Moves between states:
at | a m y c j t
Gef | Lav Gud Vek Bov Zos Gir
Bek | Fum Nos Meb Gur Mos Dil
Vek | Luk Tak Gef Kar Daf Rar
Tor | Mef Des Mos Gir Meb Bov
Lav | Gef Loz Luk Fev Fas Zir
Fav | Riz Fut Mif Nok Goz Duz
Dip | Daf Gam Fas Fir Luk Keb
Mif | Nos Fum Fav Gem . .
Sut | Soz Big Vut . Gem .
Fas | Zos Kon Dip Let Lav Mor
Nos | Mif Bek Riz Sol Bik Pim
Fid | . Bov . Gud Baf Des
Sol | Gem Gur Kas Nos Soz Rez
Fum | Bek Mif Fut Keb Dab Fir
Pim | . Dil Baf Rez . Nos
Vut | Gen Zir Sut Goz Nok Loz
Zos | Fas Zaf Daf Vaz Gef Tig
Rez | Gam Daf Zaf Pim Tak Sol
Zaf | Kon Zos Rez Baf Gud Kas
Big | Rar Sut Zir Dab Keb Luk
Luk | Vek . Lav . Dip Big
Tig | Mor Kas Gur Meb Gir Zos
Duz | Baf Let . Kon . Fav
Goz | Des Mef . Vut Fav .
Loz | Gud Lav . . Kon Vut
Bik | . Mos Des Soz Nos .
Kar | . . Bov Vek Dil Mos
Mos | Dab Bik Tor Rar Bek Kar
Meb | Fut Riz Bek Tig Tor Vaz
Soz | Sut Rar Gen Bik Sol Tak
Riz | Fav Meb Nos Kas Des Baf
Nok | Kas Mor Gem Fav Vut Kon
Rar | Big Soz Gir Mos Gur Vek
Gud | Loz Gef Tak Fid Zaf Gen
Kon | Zaf Fas Gam Duz Loz Nok
Fev | Bov . . Lav Let Mef
Baf | Duz Vaz Pim Zaf Fid Riz
Gen | Vut Gir Soz Des Kas Gud
Bov | Fev Fid Kar Gef Vaz Tor
Kas | Nok Tig Sol Riz Gen Zaf
Let | Vaz Duz Fir Fas Fev Fut
Gir | Zir Gen Rar Tor Tig Gef
Des | Goz Tor Bik Gen Riz Fid
Gam | Rez Dip Kon . . Gem
Fut | Meb Fav Fum Mor Mef Let
Mef | Tor Goz Dab Zir Fut Fev
Keb | Gur Gem Mor Fum Big Dip
Zir | Gir Vut Big Mef Mor Lav
Vaz | Let Baf Dil Zos Bov Meb
Tak | . Vek Gud . Rez Soz
Fir | Dil . Let Dip . Fum
Dab | Mos . Mef Big Fum .
Daf | Dip Rez Zos Dil Vek Gur
Gur | Keb Sol Tig Bek Rar Daf
Mor | Tig Nok Keb Fut Zir Fas
Gem | Sol Keb Nok Mif Sut Gam
Dil | Fir Pim Vaz Daf Kar Bek

In the rows, 496 stands for zero.

The rows follow the links: the fewer symbols apart two states are, the more alike their rows tend to be.

Each row is also shifted at random along 7 hidden directions that mean nothing.

One row for each state, in no order:
Each row is one state's numbers.
1: [ 769  509  554  511  522  542  515  544  318  372  511  552  531  434  561  368  482  486  432  535  517  440  600  532  396  513  544  440  537  485  559  505  501]
2: [ 448  534  617  556  650  510  423  495  485  466  448  455  633  404  453  450  446  480  605  465  522  421  490  477  459  442  425  524  409  540  487  521  480]
3: [ 469  485  487  430  560  309  491  515  338  569  370  446  447  558  390  512  424  606  501  466  381  462  474  575  558  521  475  604  395  461  505  459  618]
4: [ 443  584  476  390  478  544  520  455  467  550  477  510  417  550  540  467  491  502  423  504  626  451  589  397  521  479  495  486  546  498  509  481  503]
5: [ 570  476  533  567  446  547  668  588  481  541  635  649  495  419  545  506  506  494  529  495  569  606  399  487  508  510  546  379  501  403  442  547  559]
6: [ 593  562  616  528  531  392  659  538  249  486  475  607  685  422  595  404  495  462  507  434  390  445  596  722  306  617  415  380  547  487  488  480  512]
7: [ 522  478  478  554  555  483  446  373  551  495  467  474  603  527  502  435  433  712  716  377  622  515  487  495  572  534  466  621  504  425  461  495  520]
8: [ 582  630  399  517  429  345  599  424  432  534  464  427  462  582  605  455  475  586  397  446  490  381  606  540  515  719  526  484  539  361  482  422  589]
9: [ 627  473  462  485  332  385  524  476  785  394  591  384  368  602  552  612  575  322  297  458  489  455  495  448  415  727  508  540  626  554  449  365  409]
10: [ 373  476  513  522  591  394  424  514  578  490  470  404  552  468  408  538  430  536  552  505  367  524  450  588  509  608  397  569  406  513  445  480  493]
11: [ 571  540  432  388  475  633  420  541  510  458  494  519  369  446  527  512  503  456  326  596  555  480  554  454  444  549  484  445  500  438  580  472  485]
12: [ 712  463  496  528  541  388  554  515  493  477  493  385  415  528  445  516  420  473  429  488  437  480  451  442  549  565  602  508  385  436  494  446  623]
13: [ 577  489  367  436  379  579  361  556  408  407  489  551  388  505  517  447  568  539  334  670  420  480  578  496  479  377  502  531  563  525  570  547  428]
14: [ 612  621  485  469  492  528  500  515  368  609  436  558  501  450  481  440  547  465  456  552  485  417  551  464  520  325  423  421  478  552  457  560  478]
15: [ 494  491  406  488  477  552  353  509  411  489  435  560  463  512  461  463  536  652  529  537  572  452  524  465  568  352  455  650  521  500  507  558  463]
16: [ 604  637  464  531  506  390  499  480  529  536  512  421  455  514  503  475  524  501  412  511  518  352  578  457  508  597  381  515  530  515  402  463  489]
17: [ 611  611  465  454  534  517  501  390  667  556  574  413  447  567  511  464  463  569  520  488  709  466  545  370  578  607  366  523  527  479  393  492  496]
18: [ 199  484  411  456  550  528  415  423  611  432  542  415  455  564  493  448  417  680  540  523  630  575  534  469  583  631  475  592  467  415  499  483  520]
19: [ 654  435  571  523  476  445  594  564  479  391  502  530  497  458  556  548  491  354  413  453  423  508  460  613  332  675  585  454  523  426  579  412  540]
20: [ 381  415  590  569  501  416  666  574  462  464  638  552  350  554  440  505  446  480  520  447  728  482  409  300  555  451  617  621  504  480  430  482  630]
21: [ 443  543  488  460  493  423  576  418  449  497  527  535  576  561  560  427  477  640  577  427  564  533  586  623  479  661  381  515  568  468  441  471  497]
22: [ 424  464  536  504  582  489  446  332  540  439  436  357  618  560  517  406  432  562  615  414  526  504  562  491  541  488  544  517  447  528  536  476  482]
23: [ 484  384  709  531  660  554  524  537  480  435  539  562  661  404  437  458  436  441  693  445  542  587  411  513  447  402  471  494  413  559  482  555  494]
24: [ 522  517  557  504  467  336  615  536  418  431  532  415  390  560  504  448  476  343  309  554  399  405  558  448  456  508  593  455  478  579  499  463  551]
25: [ 528  340  468  518  418  330  513  514  596  341  562  372  358  631  477  558  477  434  359  520  345  558  450  501  502  575  658  586  484  541  528  416  527]
26: [ 631  574  441  589  474  317  615  479  368  578  507  433  478  534  493  427  469  559  460  524  353  446  524  521  593  472  554  442  439  481  431  524  589]
27: [ 358  340  619  338  548  487  524  490  556  425  462  487  474  571  441  578  410  437  571  367  609  586  427  519  450  599  524  609  484  523  559  426  554]
28: [ 436  418  390  506  458  592  402  517  555  532  520  565  458  497  459  565  516  611  563  497  496  602  395  493  577  441  511  567  488  440  512  542  487]
29: [ 431  516  555  541  575  708  392  528  518  400  529  515  595  322  530  414  538  380  466  624  441  508  551  500  380  386  473  337  456  559  555  564  376]
30: [ 458  553  471  432  485  476  570  582  423  643  484  574  452  452  453  532  504  473  461  549  419  579  441  560  517  508  415  414  447  477  436  511  526]
31: [ 782  553  548  584  558  451  448  497  497  479  431  409  578  427  511  481  475  390  457  472  384  373  514  504  456  523  513  465  438  520  527  484  486]
32: [ 355  519  596  643  563  377  622  471  367  577  449  484  607  489  485  442  444  518  633  368  499  411  470  463  559  414  564  490  438  482  449  514  599]
33: [ 704  460  506  472  455  513  448  603  542  515  427  586  531  383  495  654  558  361  457  457  375  485  419  621  355  610  444  472  530  436  538  458  453]
34: [ 417  426  530  474  469  633  448  508  492  487  437  602  595  413  561  547  543  453  561  444  484  550  466  595  384  491  515  453  539  464  590  492  425]
35: [ 502  482  587  514  501  423  675  552  335  615  433  652  554  473  519  587  473  477  600  316  560  470  411  575  446  586  519  469  532  380  499  458  627]
36: [ 544  511  533  517  557  631  405  446  431  574  382  513  571  437  483  469  511  491  594  469  565  447  471  393  552  283  549  476  432  488  563  554  496]
37: [ 479  504  487  484  451  601  472  538  511  534  559  604  436  471  466  502  573  489  496  535  615  493  465  377  536  294  476  509  551  575  464  559  439]
38: [ 734  477  355  640  370  477  425  604  508  400  575  490  312  478  483  503  582  533  311  639  371  453  469  421  544  440  610  546  513  471  484  528  506]
39: [ 482  534  361  461  460  567  392  585  541  527  492  523  296  457  439  588  512  525  353  622  510  475  456  427  537  534  470  564  474  404  509  501  530]
40: [ 313  485  353  476  467  502  519  477  462  425  572  584  427  539  562  428  424  847  537  520  631  595  528  582  547  743  474  607  540  261  490  494  614]
41: [ 407  612  491  346  532  616  541  342  468  597  464  537  539  555  562  397  441  646  617  437  777  526  610  455  559  535  418  491  546  413  505  521  515]
42: [ 382  430  555  644  457  405  628  606  516  498  569  569  493  446  485  576  531  400  507  444  439  517  356  506  457  516  559  473  487  474  426  490  541]
43: [ 440  514  401  463  414  563  455  569  520  598  549  616  482  444  450  555  595  543  500  600  383  596  466  602  496  450  335  432  530  531  408  575  396]
44: [ 217  472  416  567  487  437  364  388  608  435  438  345  522  565  514  486  473  576  522  455  433  467  509  497  553  569  543  587  489  457  518  439  459]
45: [ 568  471  510  569  543  349  458  513  399  407  471  477  503  529  454  440  483  584  530  472  479  385  508  497  516  481  483  666  496  509  465  490  519]
46: [ 705  490  570  296  582  605  514  449  532  481  457  462  461  532  498  509  414  414  461  461  688  523  564  422  450  560  507  478  489  496  589  442  506]
47: [ 443  570  442  452  426  581  590  515  452  593  494  602  464  442  590  537  508  460  434  475  559  500  515  502  469  566  537  359  543  353  551  481  562]
48: [ 472  575  469  400  507  418  550  337  575  497  551  356  435  673  528  404  422  621  496  455  703  477  620  390  596  618  469  565  536  498  428  445  539]
49: [ 389  516  408  388  384  560  529  508  543  506  564  611  358  564  551  543  531  585  427  509  714  518  512  432  500  582  474  563  630  413  488  474  516]
50: [ 607  521  457  523  449  502  528  542  530  502  636  557  469  477  478  449  539  542  462  590  496  537  504  489  514  453  424  465  538  545  385  551  463]
51: [ 527  500  486  419  557  560  455  452  594  597  406  486  555  455  485  610  471  493  594  405  515  547  426  551  488  603  426  488  451  422  532  447  492]
52: [ 467  466  473  411  505  518  433  437  526  507  404  421  522  521  487  540  473  463  499  468  398  549  512  569  505  528  534  459  470  488  583  461  479]
53: [ 547  583  351  544  376  570  470  559  474  610  516  554  355  450  505  535  586  507  341  614  449  473  479  415  585  390  534  400  512  436  478  543  493]
54: [ 271  461  364  497  421  694  321  480  586  475  482  488  437  456  501  498  563  510  443  612  463  538  479  417  556  320  594  459  491  497  568  568  391]
55: [ 506  435  498  401  531  422  441  504  531  516  423  493  502  554  416  602  484  532  561  426  467  531  432  590  479  599  384  646  503  513  486  453  500]
56: [ 380  505  486  505  470  388  576  434  530  502  523  402  517  560  528  494  480  459  453  489  364  526  507  537  510  549  556  411  464  531  469  481  496]
57: [ 636  586  449  494  474  426  640  484  255  666  409  563  464  511  506  470  462  598  493  487  465  485  511  537  587  453  557  414  451  393  470  534  632]

Some states, each with its row:
Baf 37
Nos 55
Fut 11
Bov 53
Kar 57
Fum 46
Sut 25
Gam 21
Vek 26
Gem 40
Gef 32
Lav 8
Fas 24
Luk 56
Riz 15
Zaf 20
Rez 50
Sol 23
Bek 3

Row, symbols taken left to right, then the row they reach:
31 c a c y: 22
33 c a j j a: 38
42 t y t: 5
35 t j j m c j m: 45
1 c a j j a: 13
39 y y a t y: 41
27 m c a t: 17
7 j m j c m: 28
10 c j c a t t j: 18
6 a m c t a y j: 52
44 c t j a: 14
12 c c m m t c t: 51
48 j a y t c: 36
54 c j j j j j: 29
4 c c j a a: 47
43 y m c j a m: 9
19 c a m j t y: 30
2 t m c a: 49

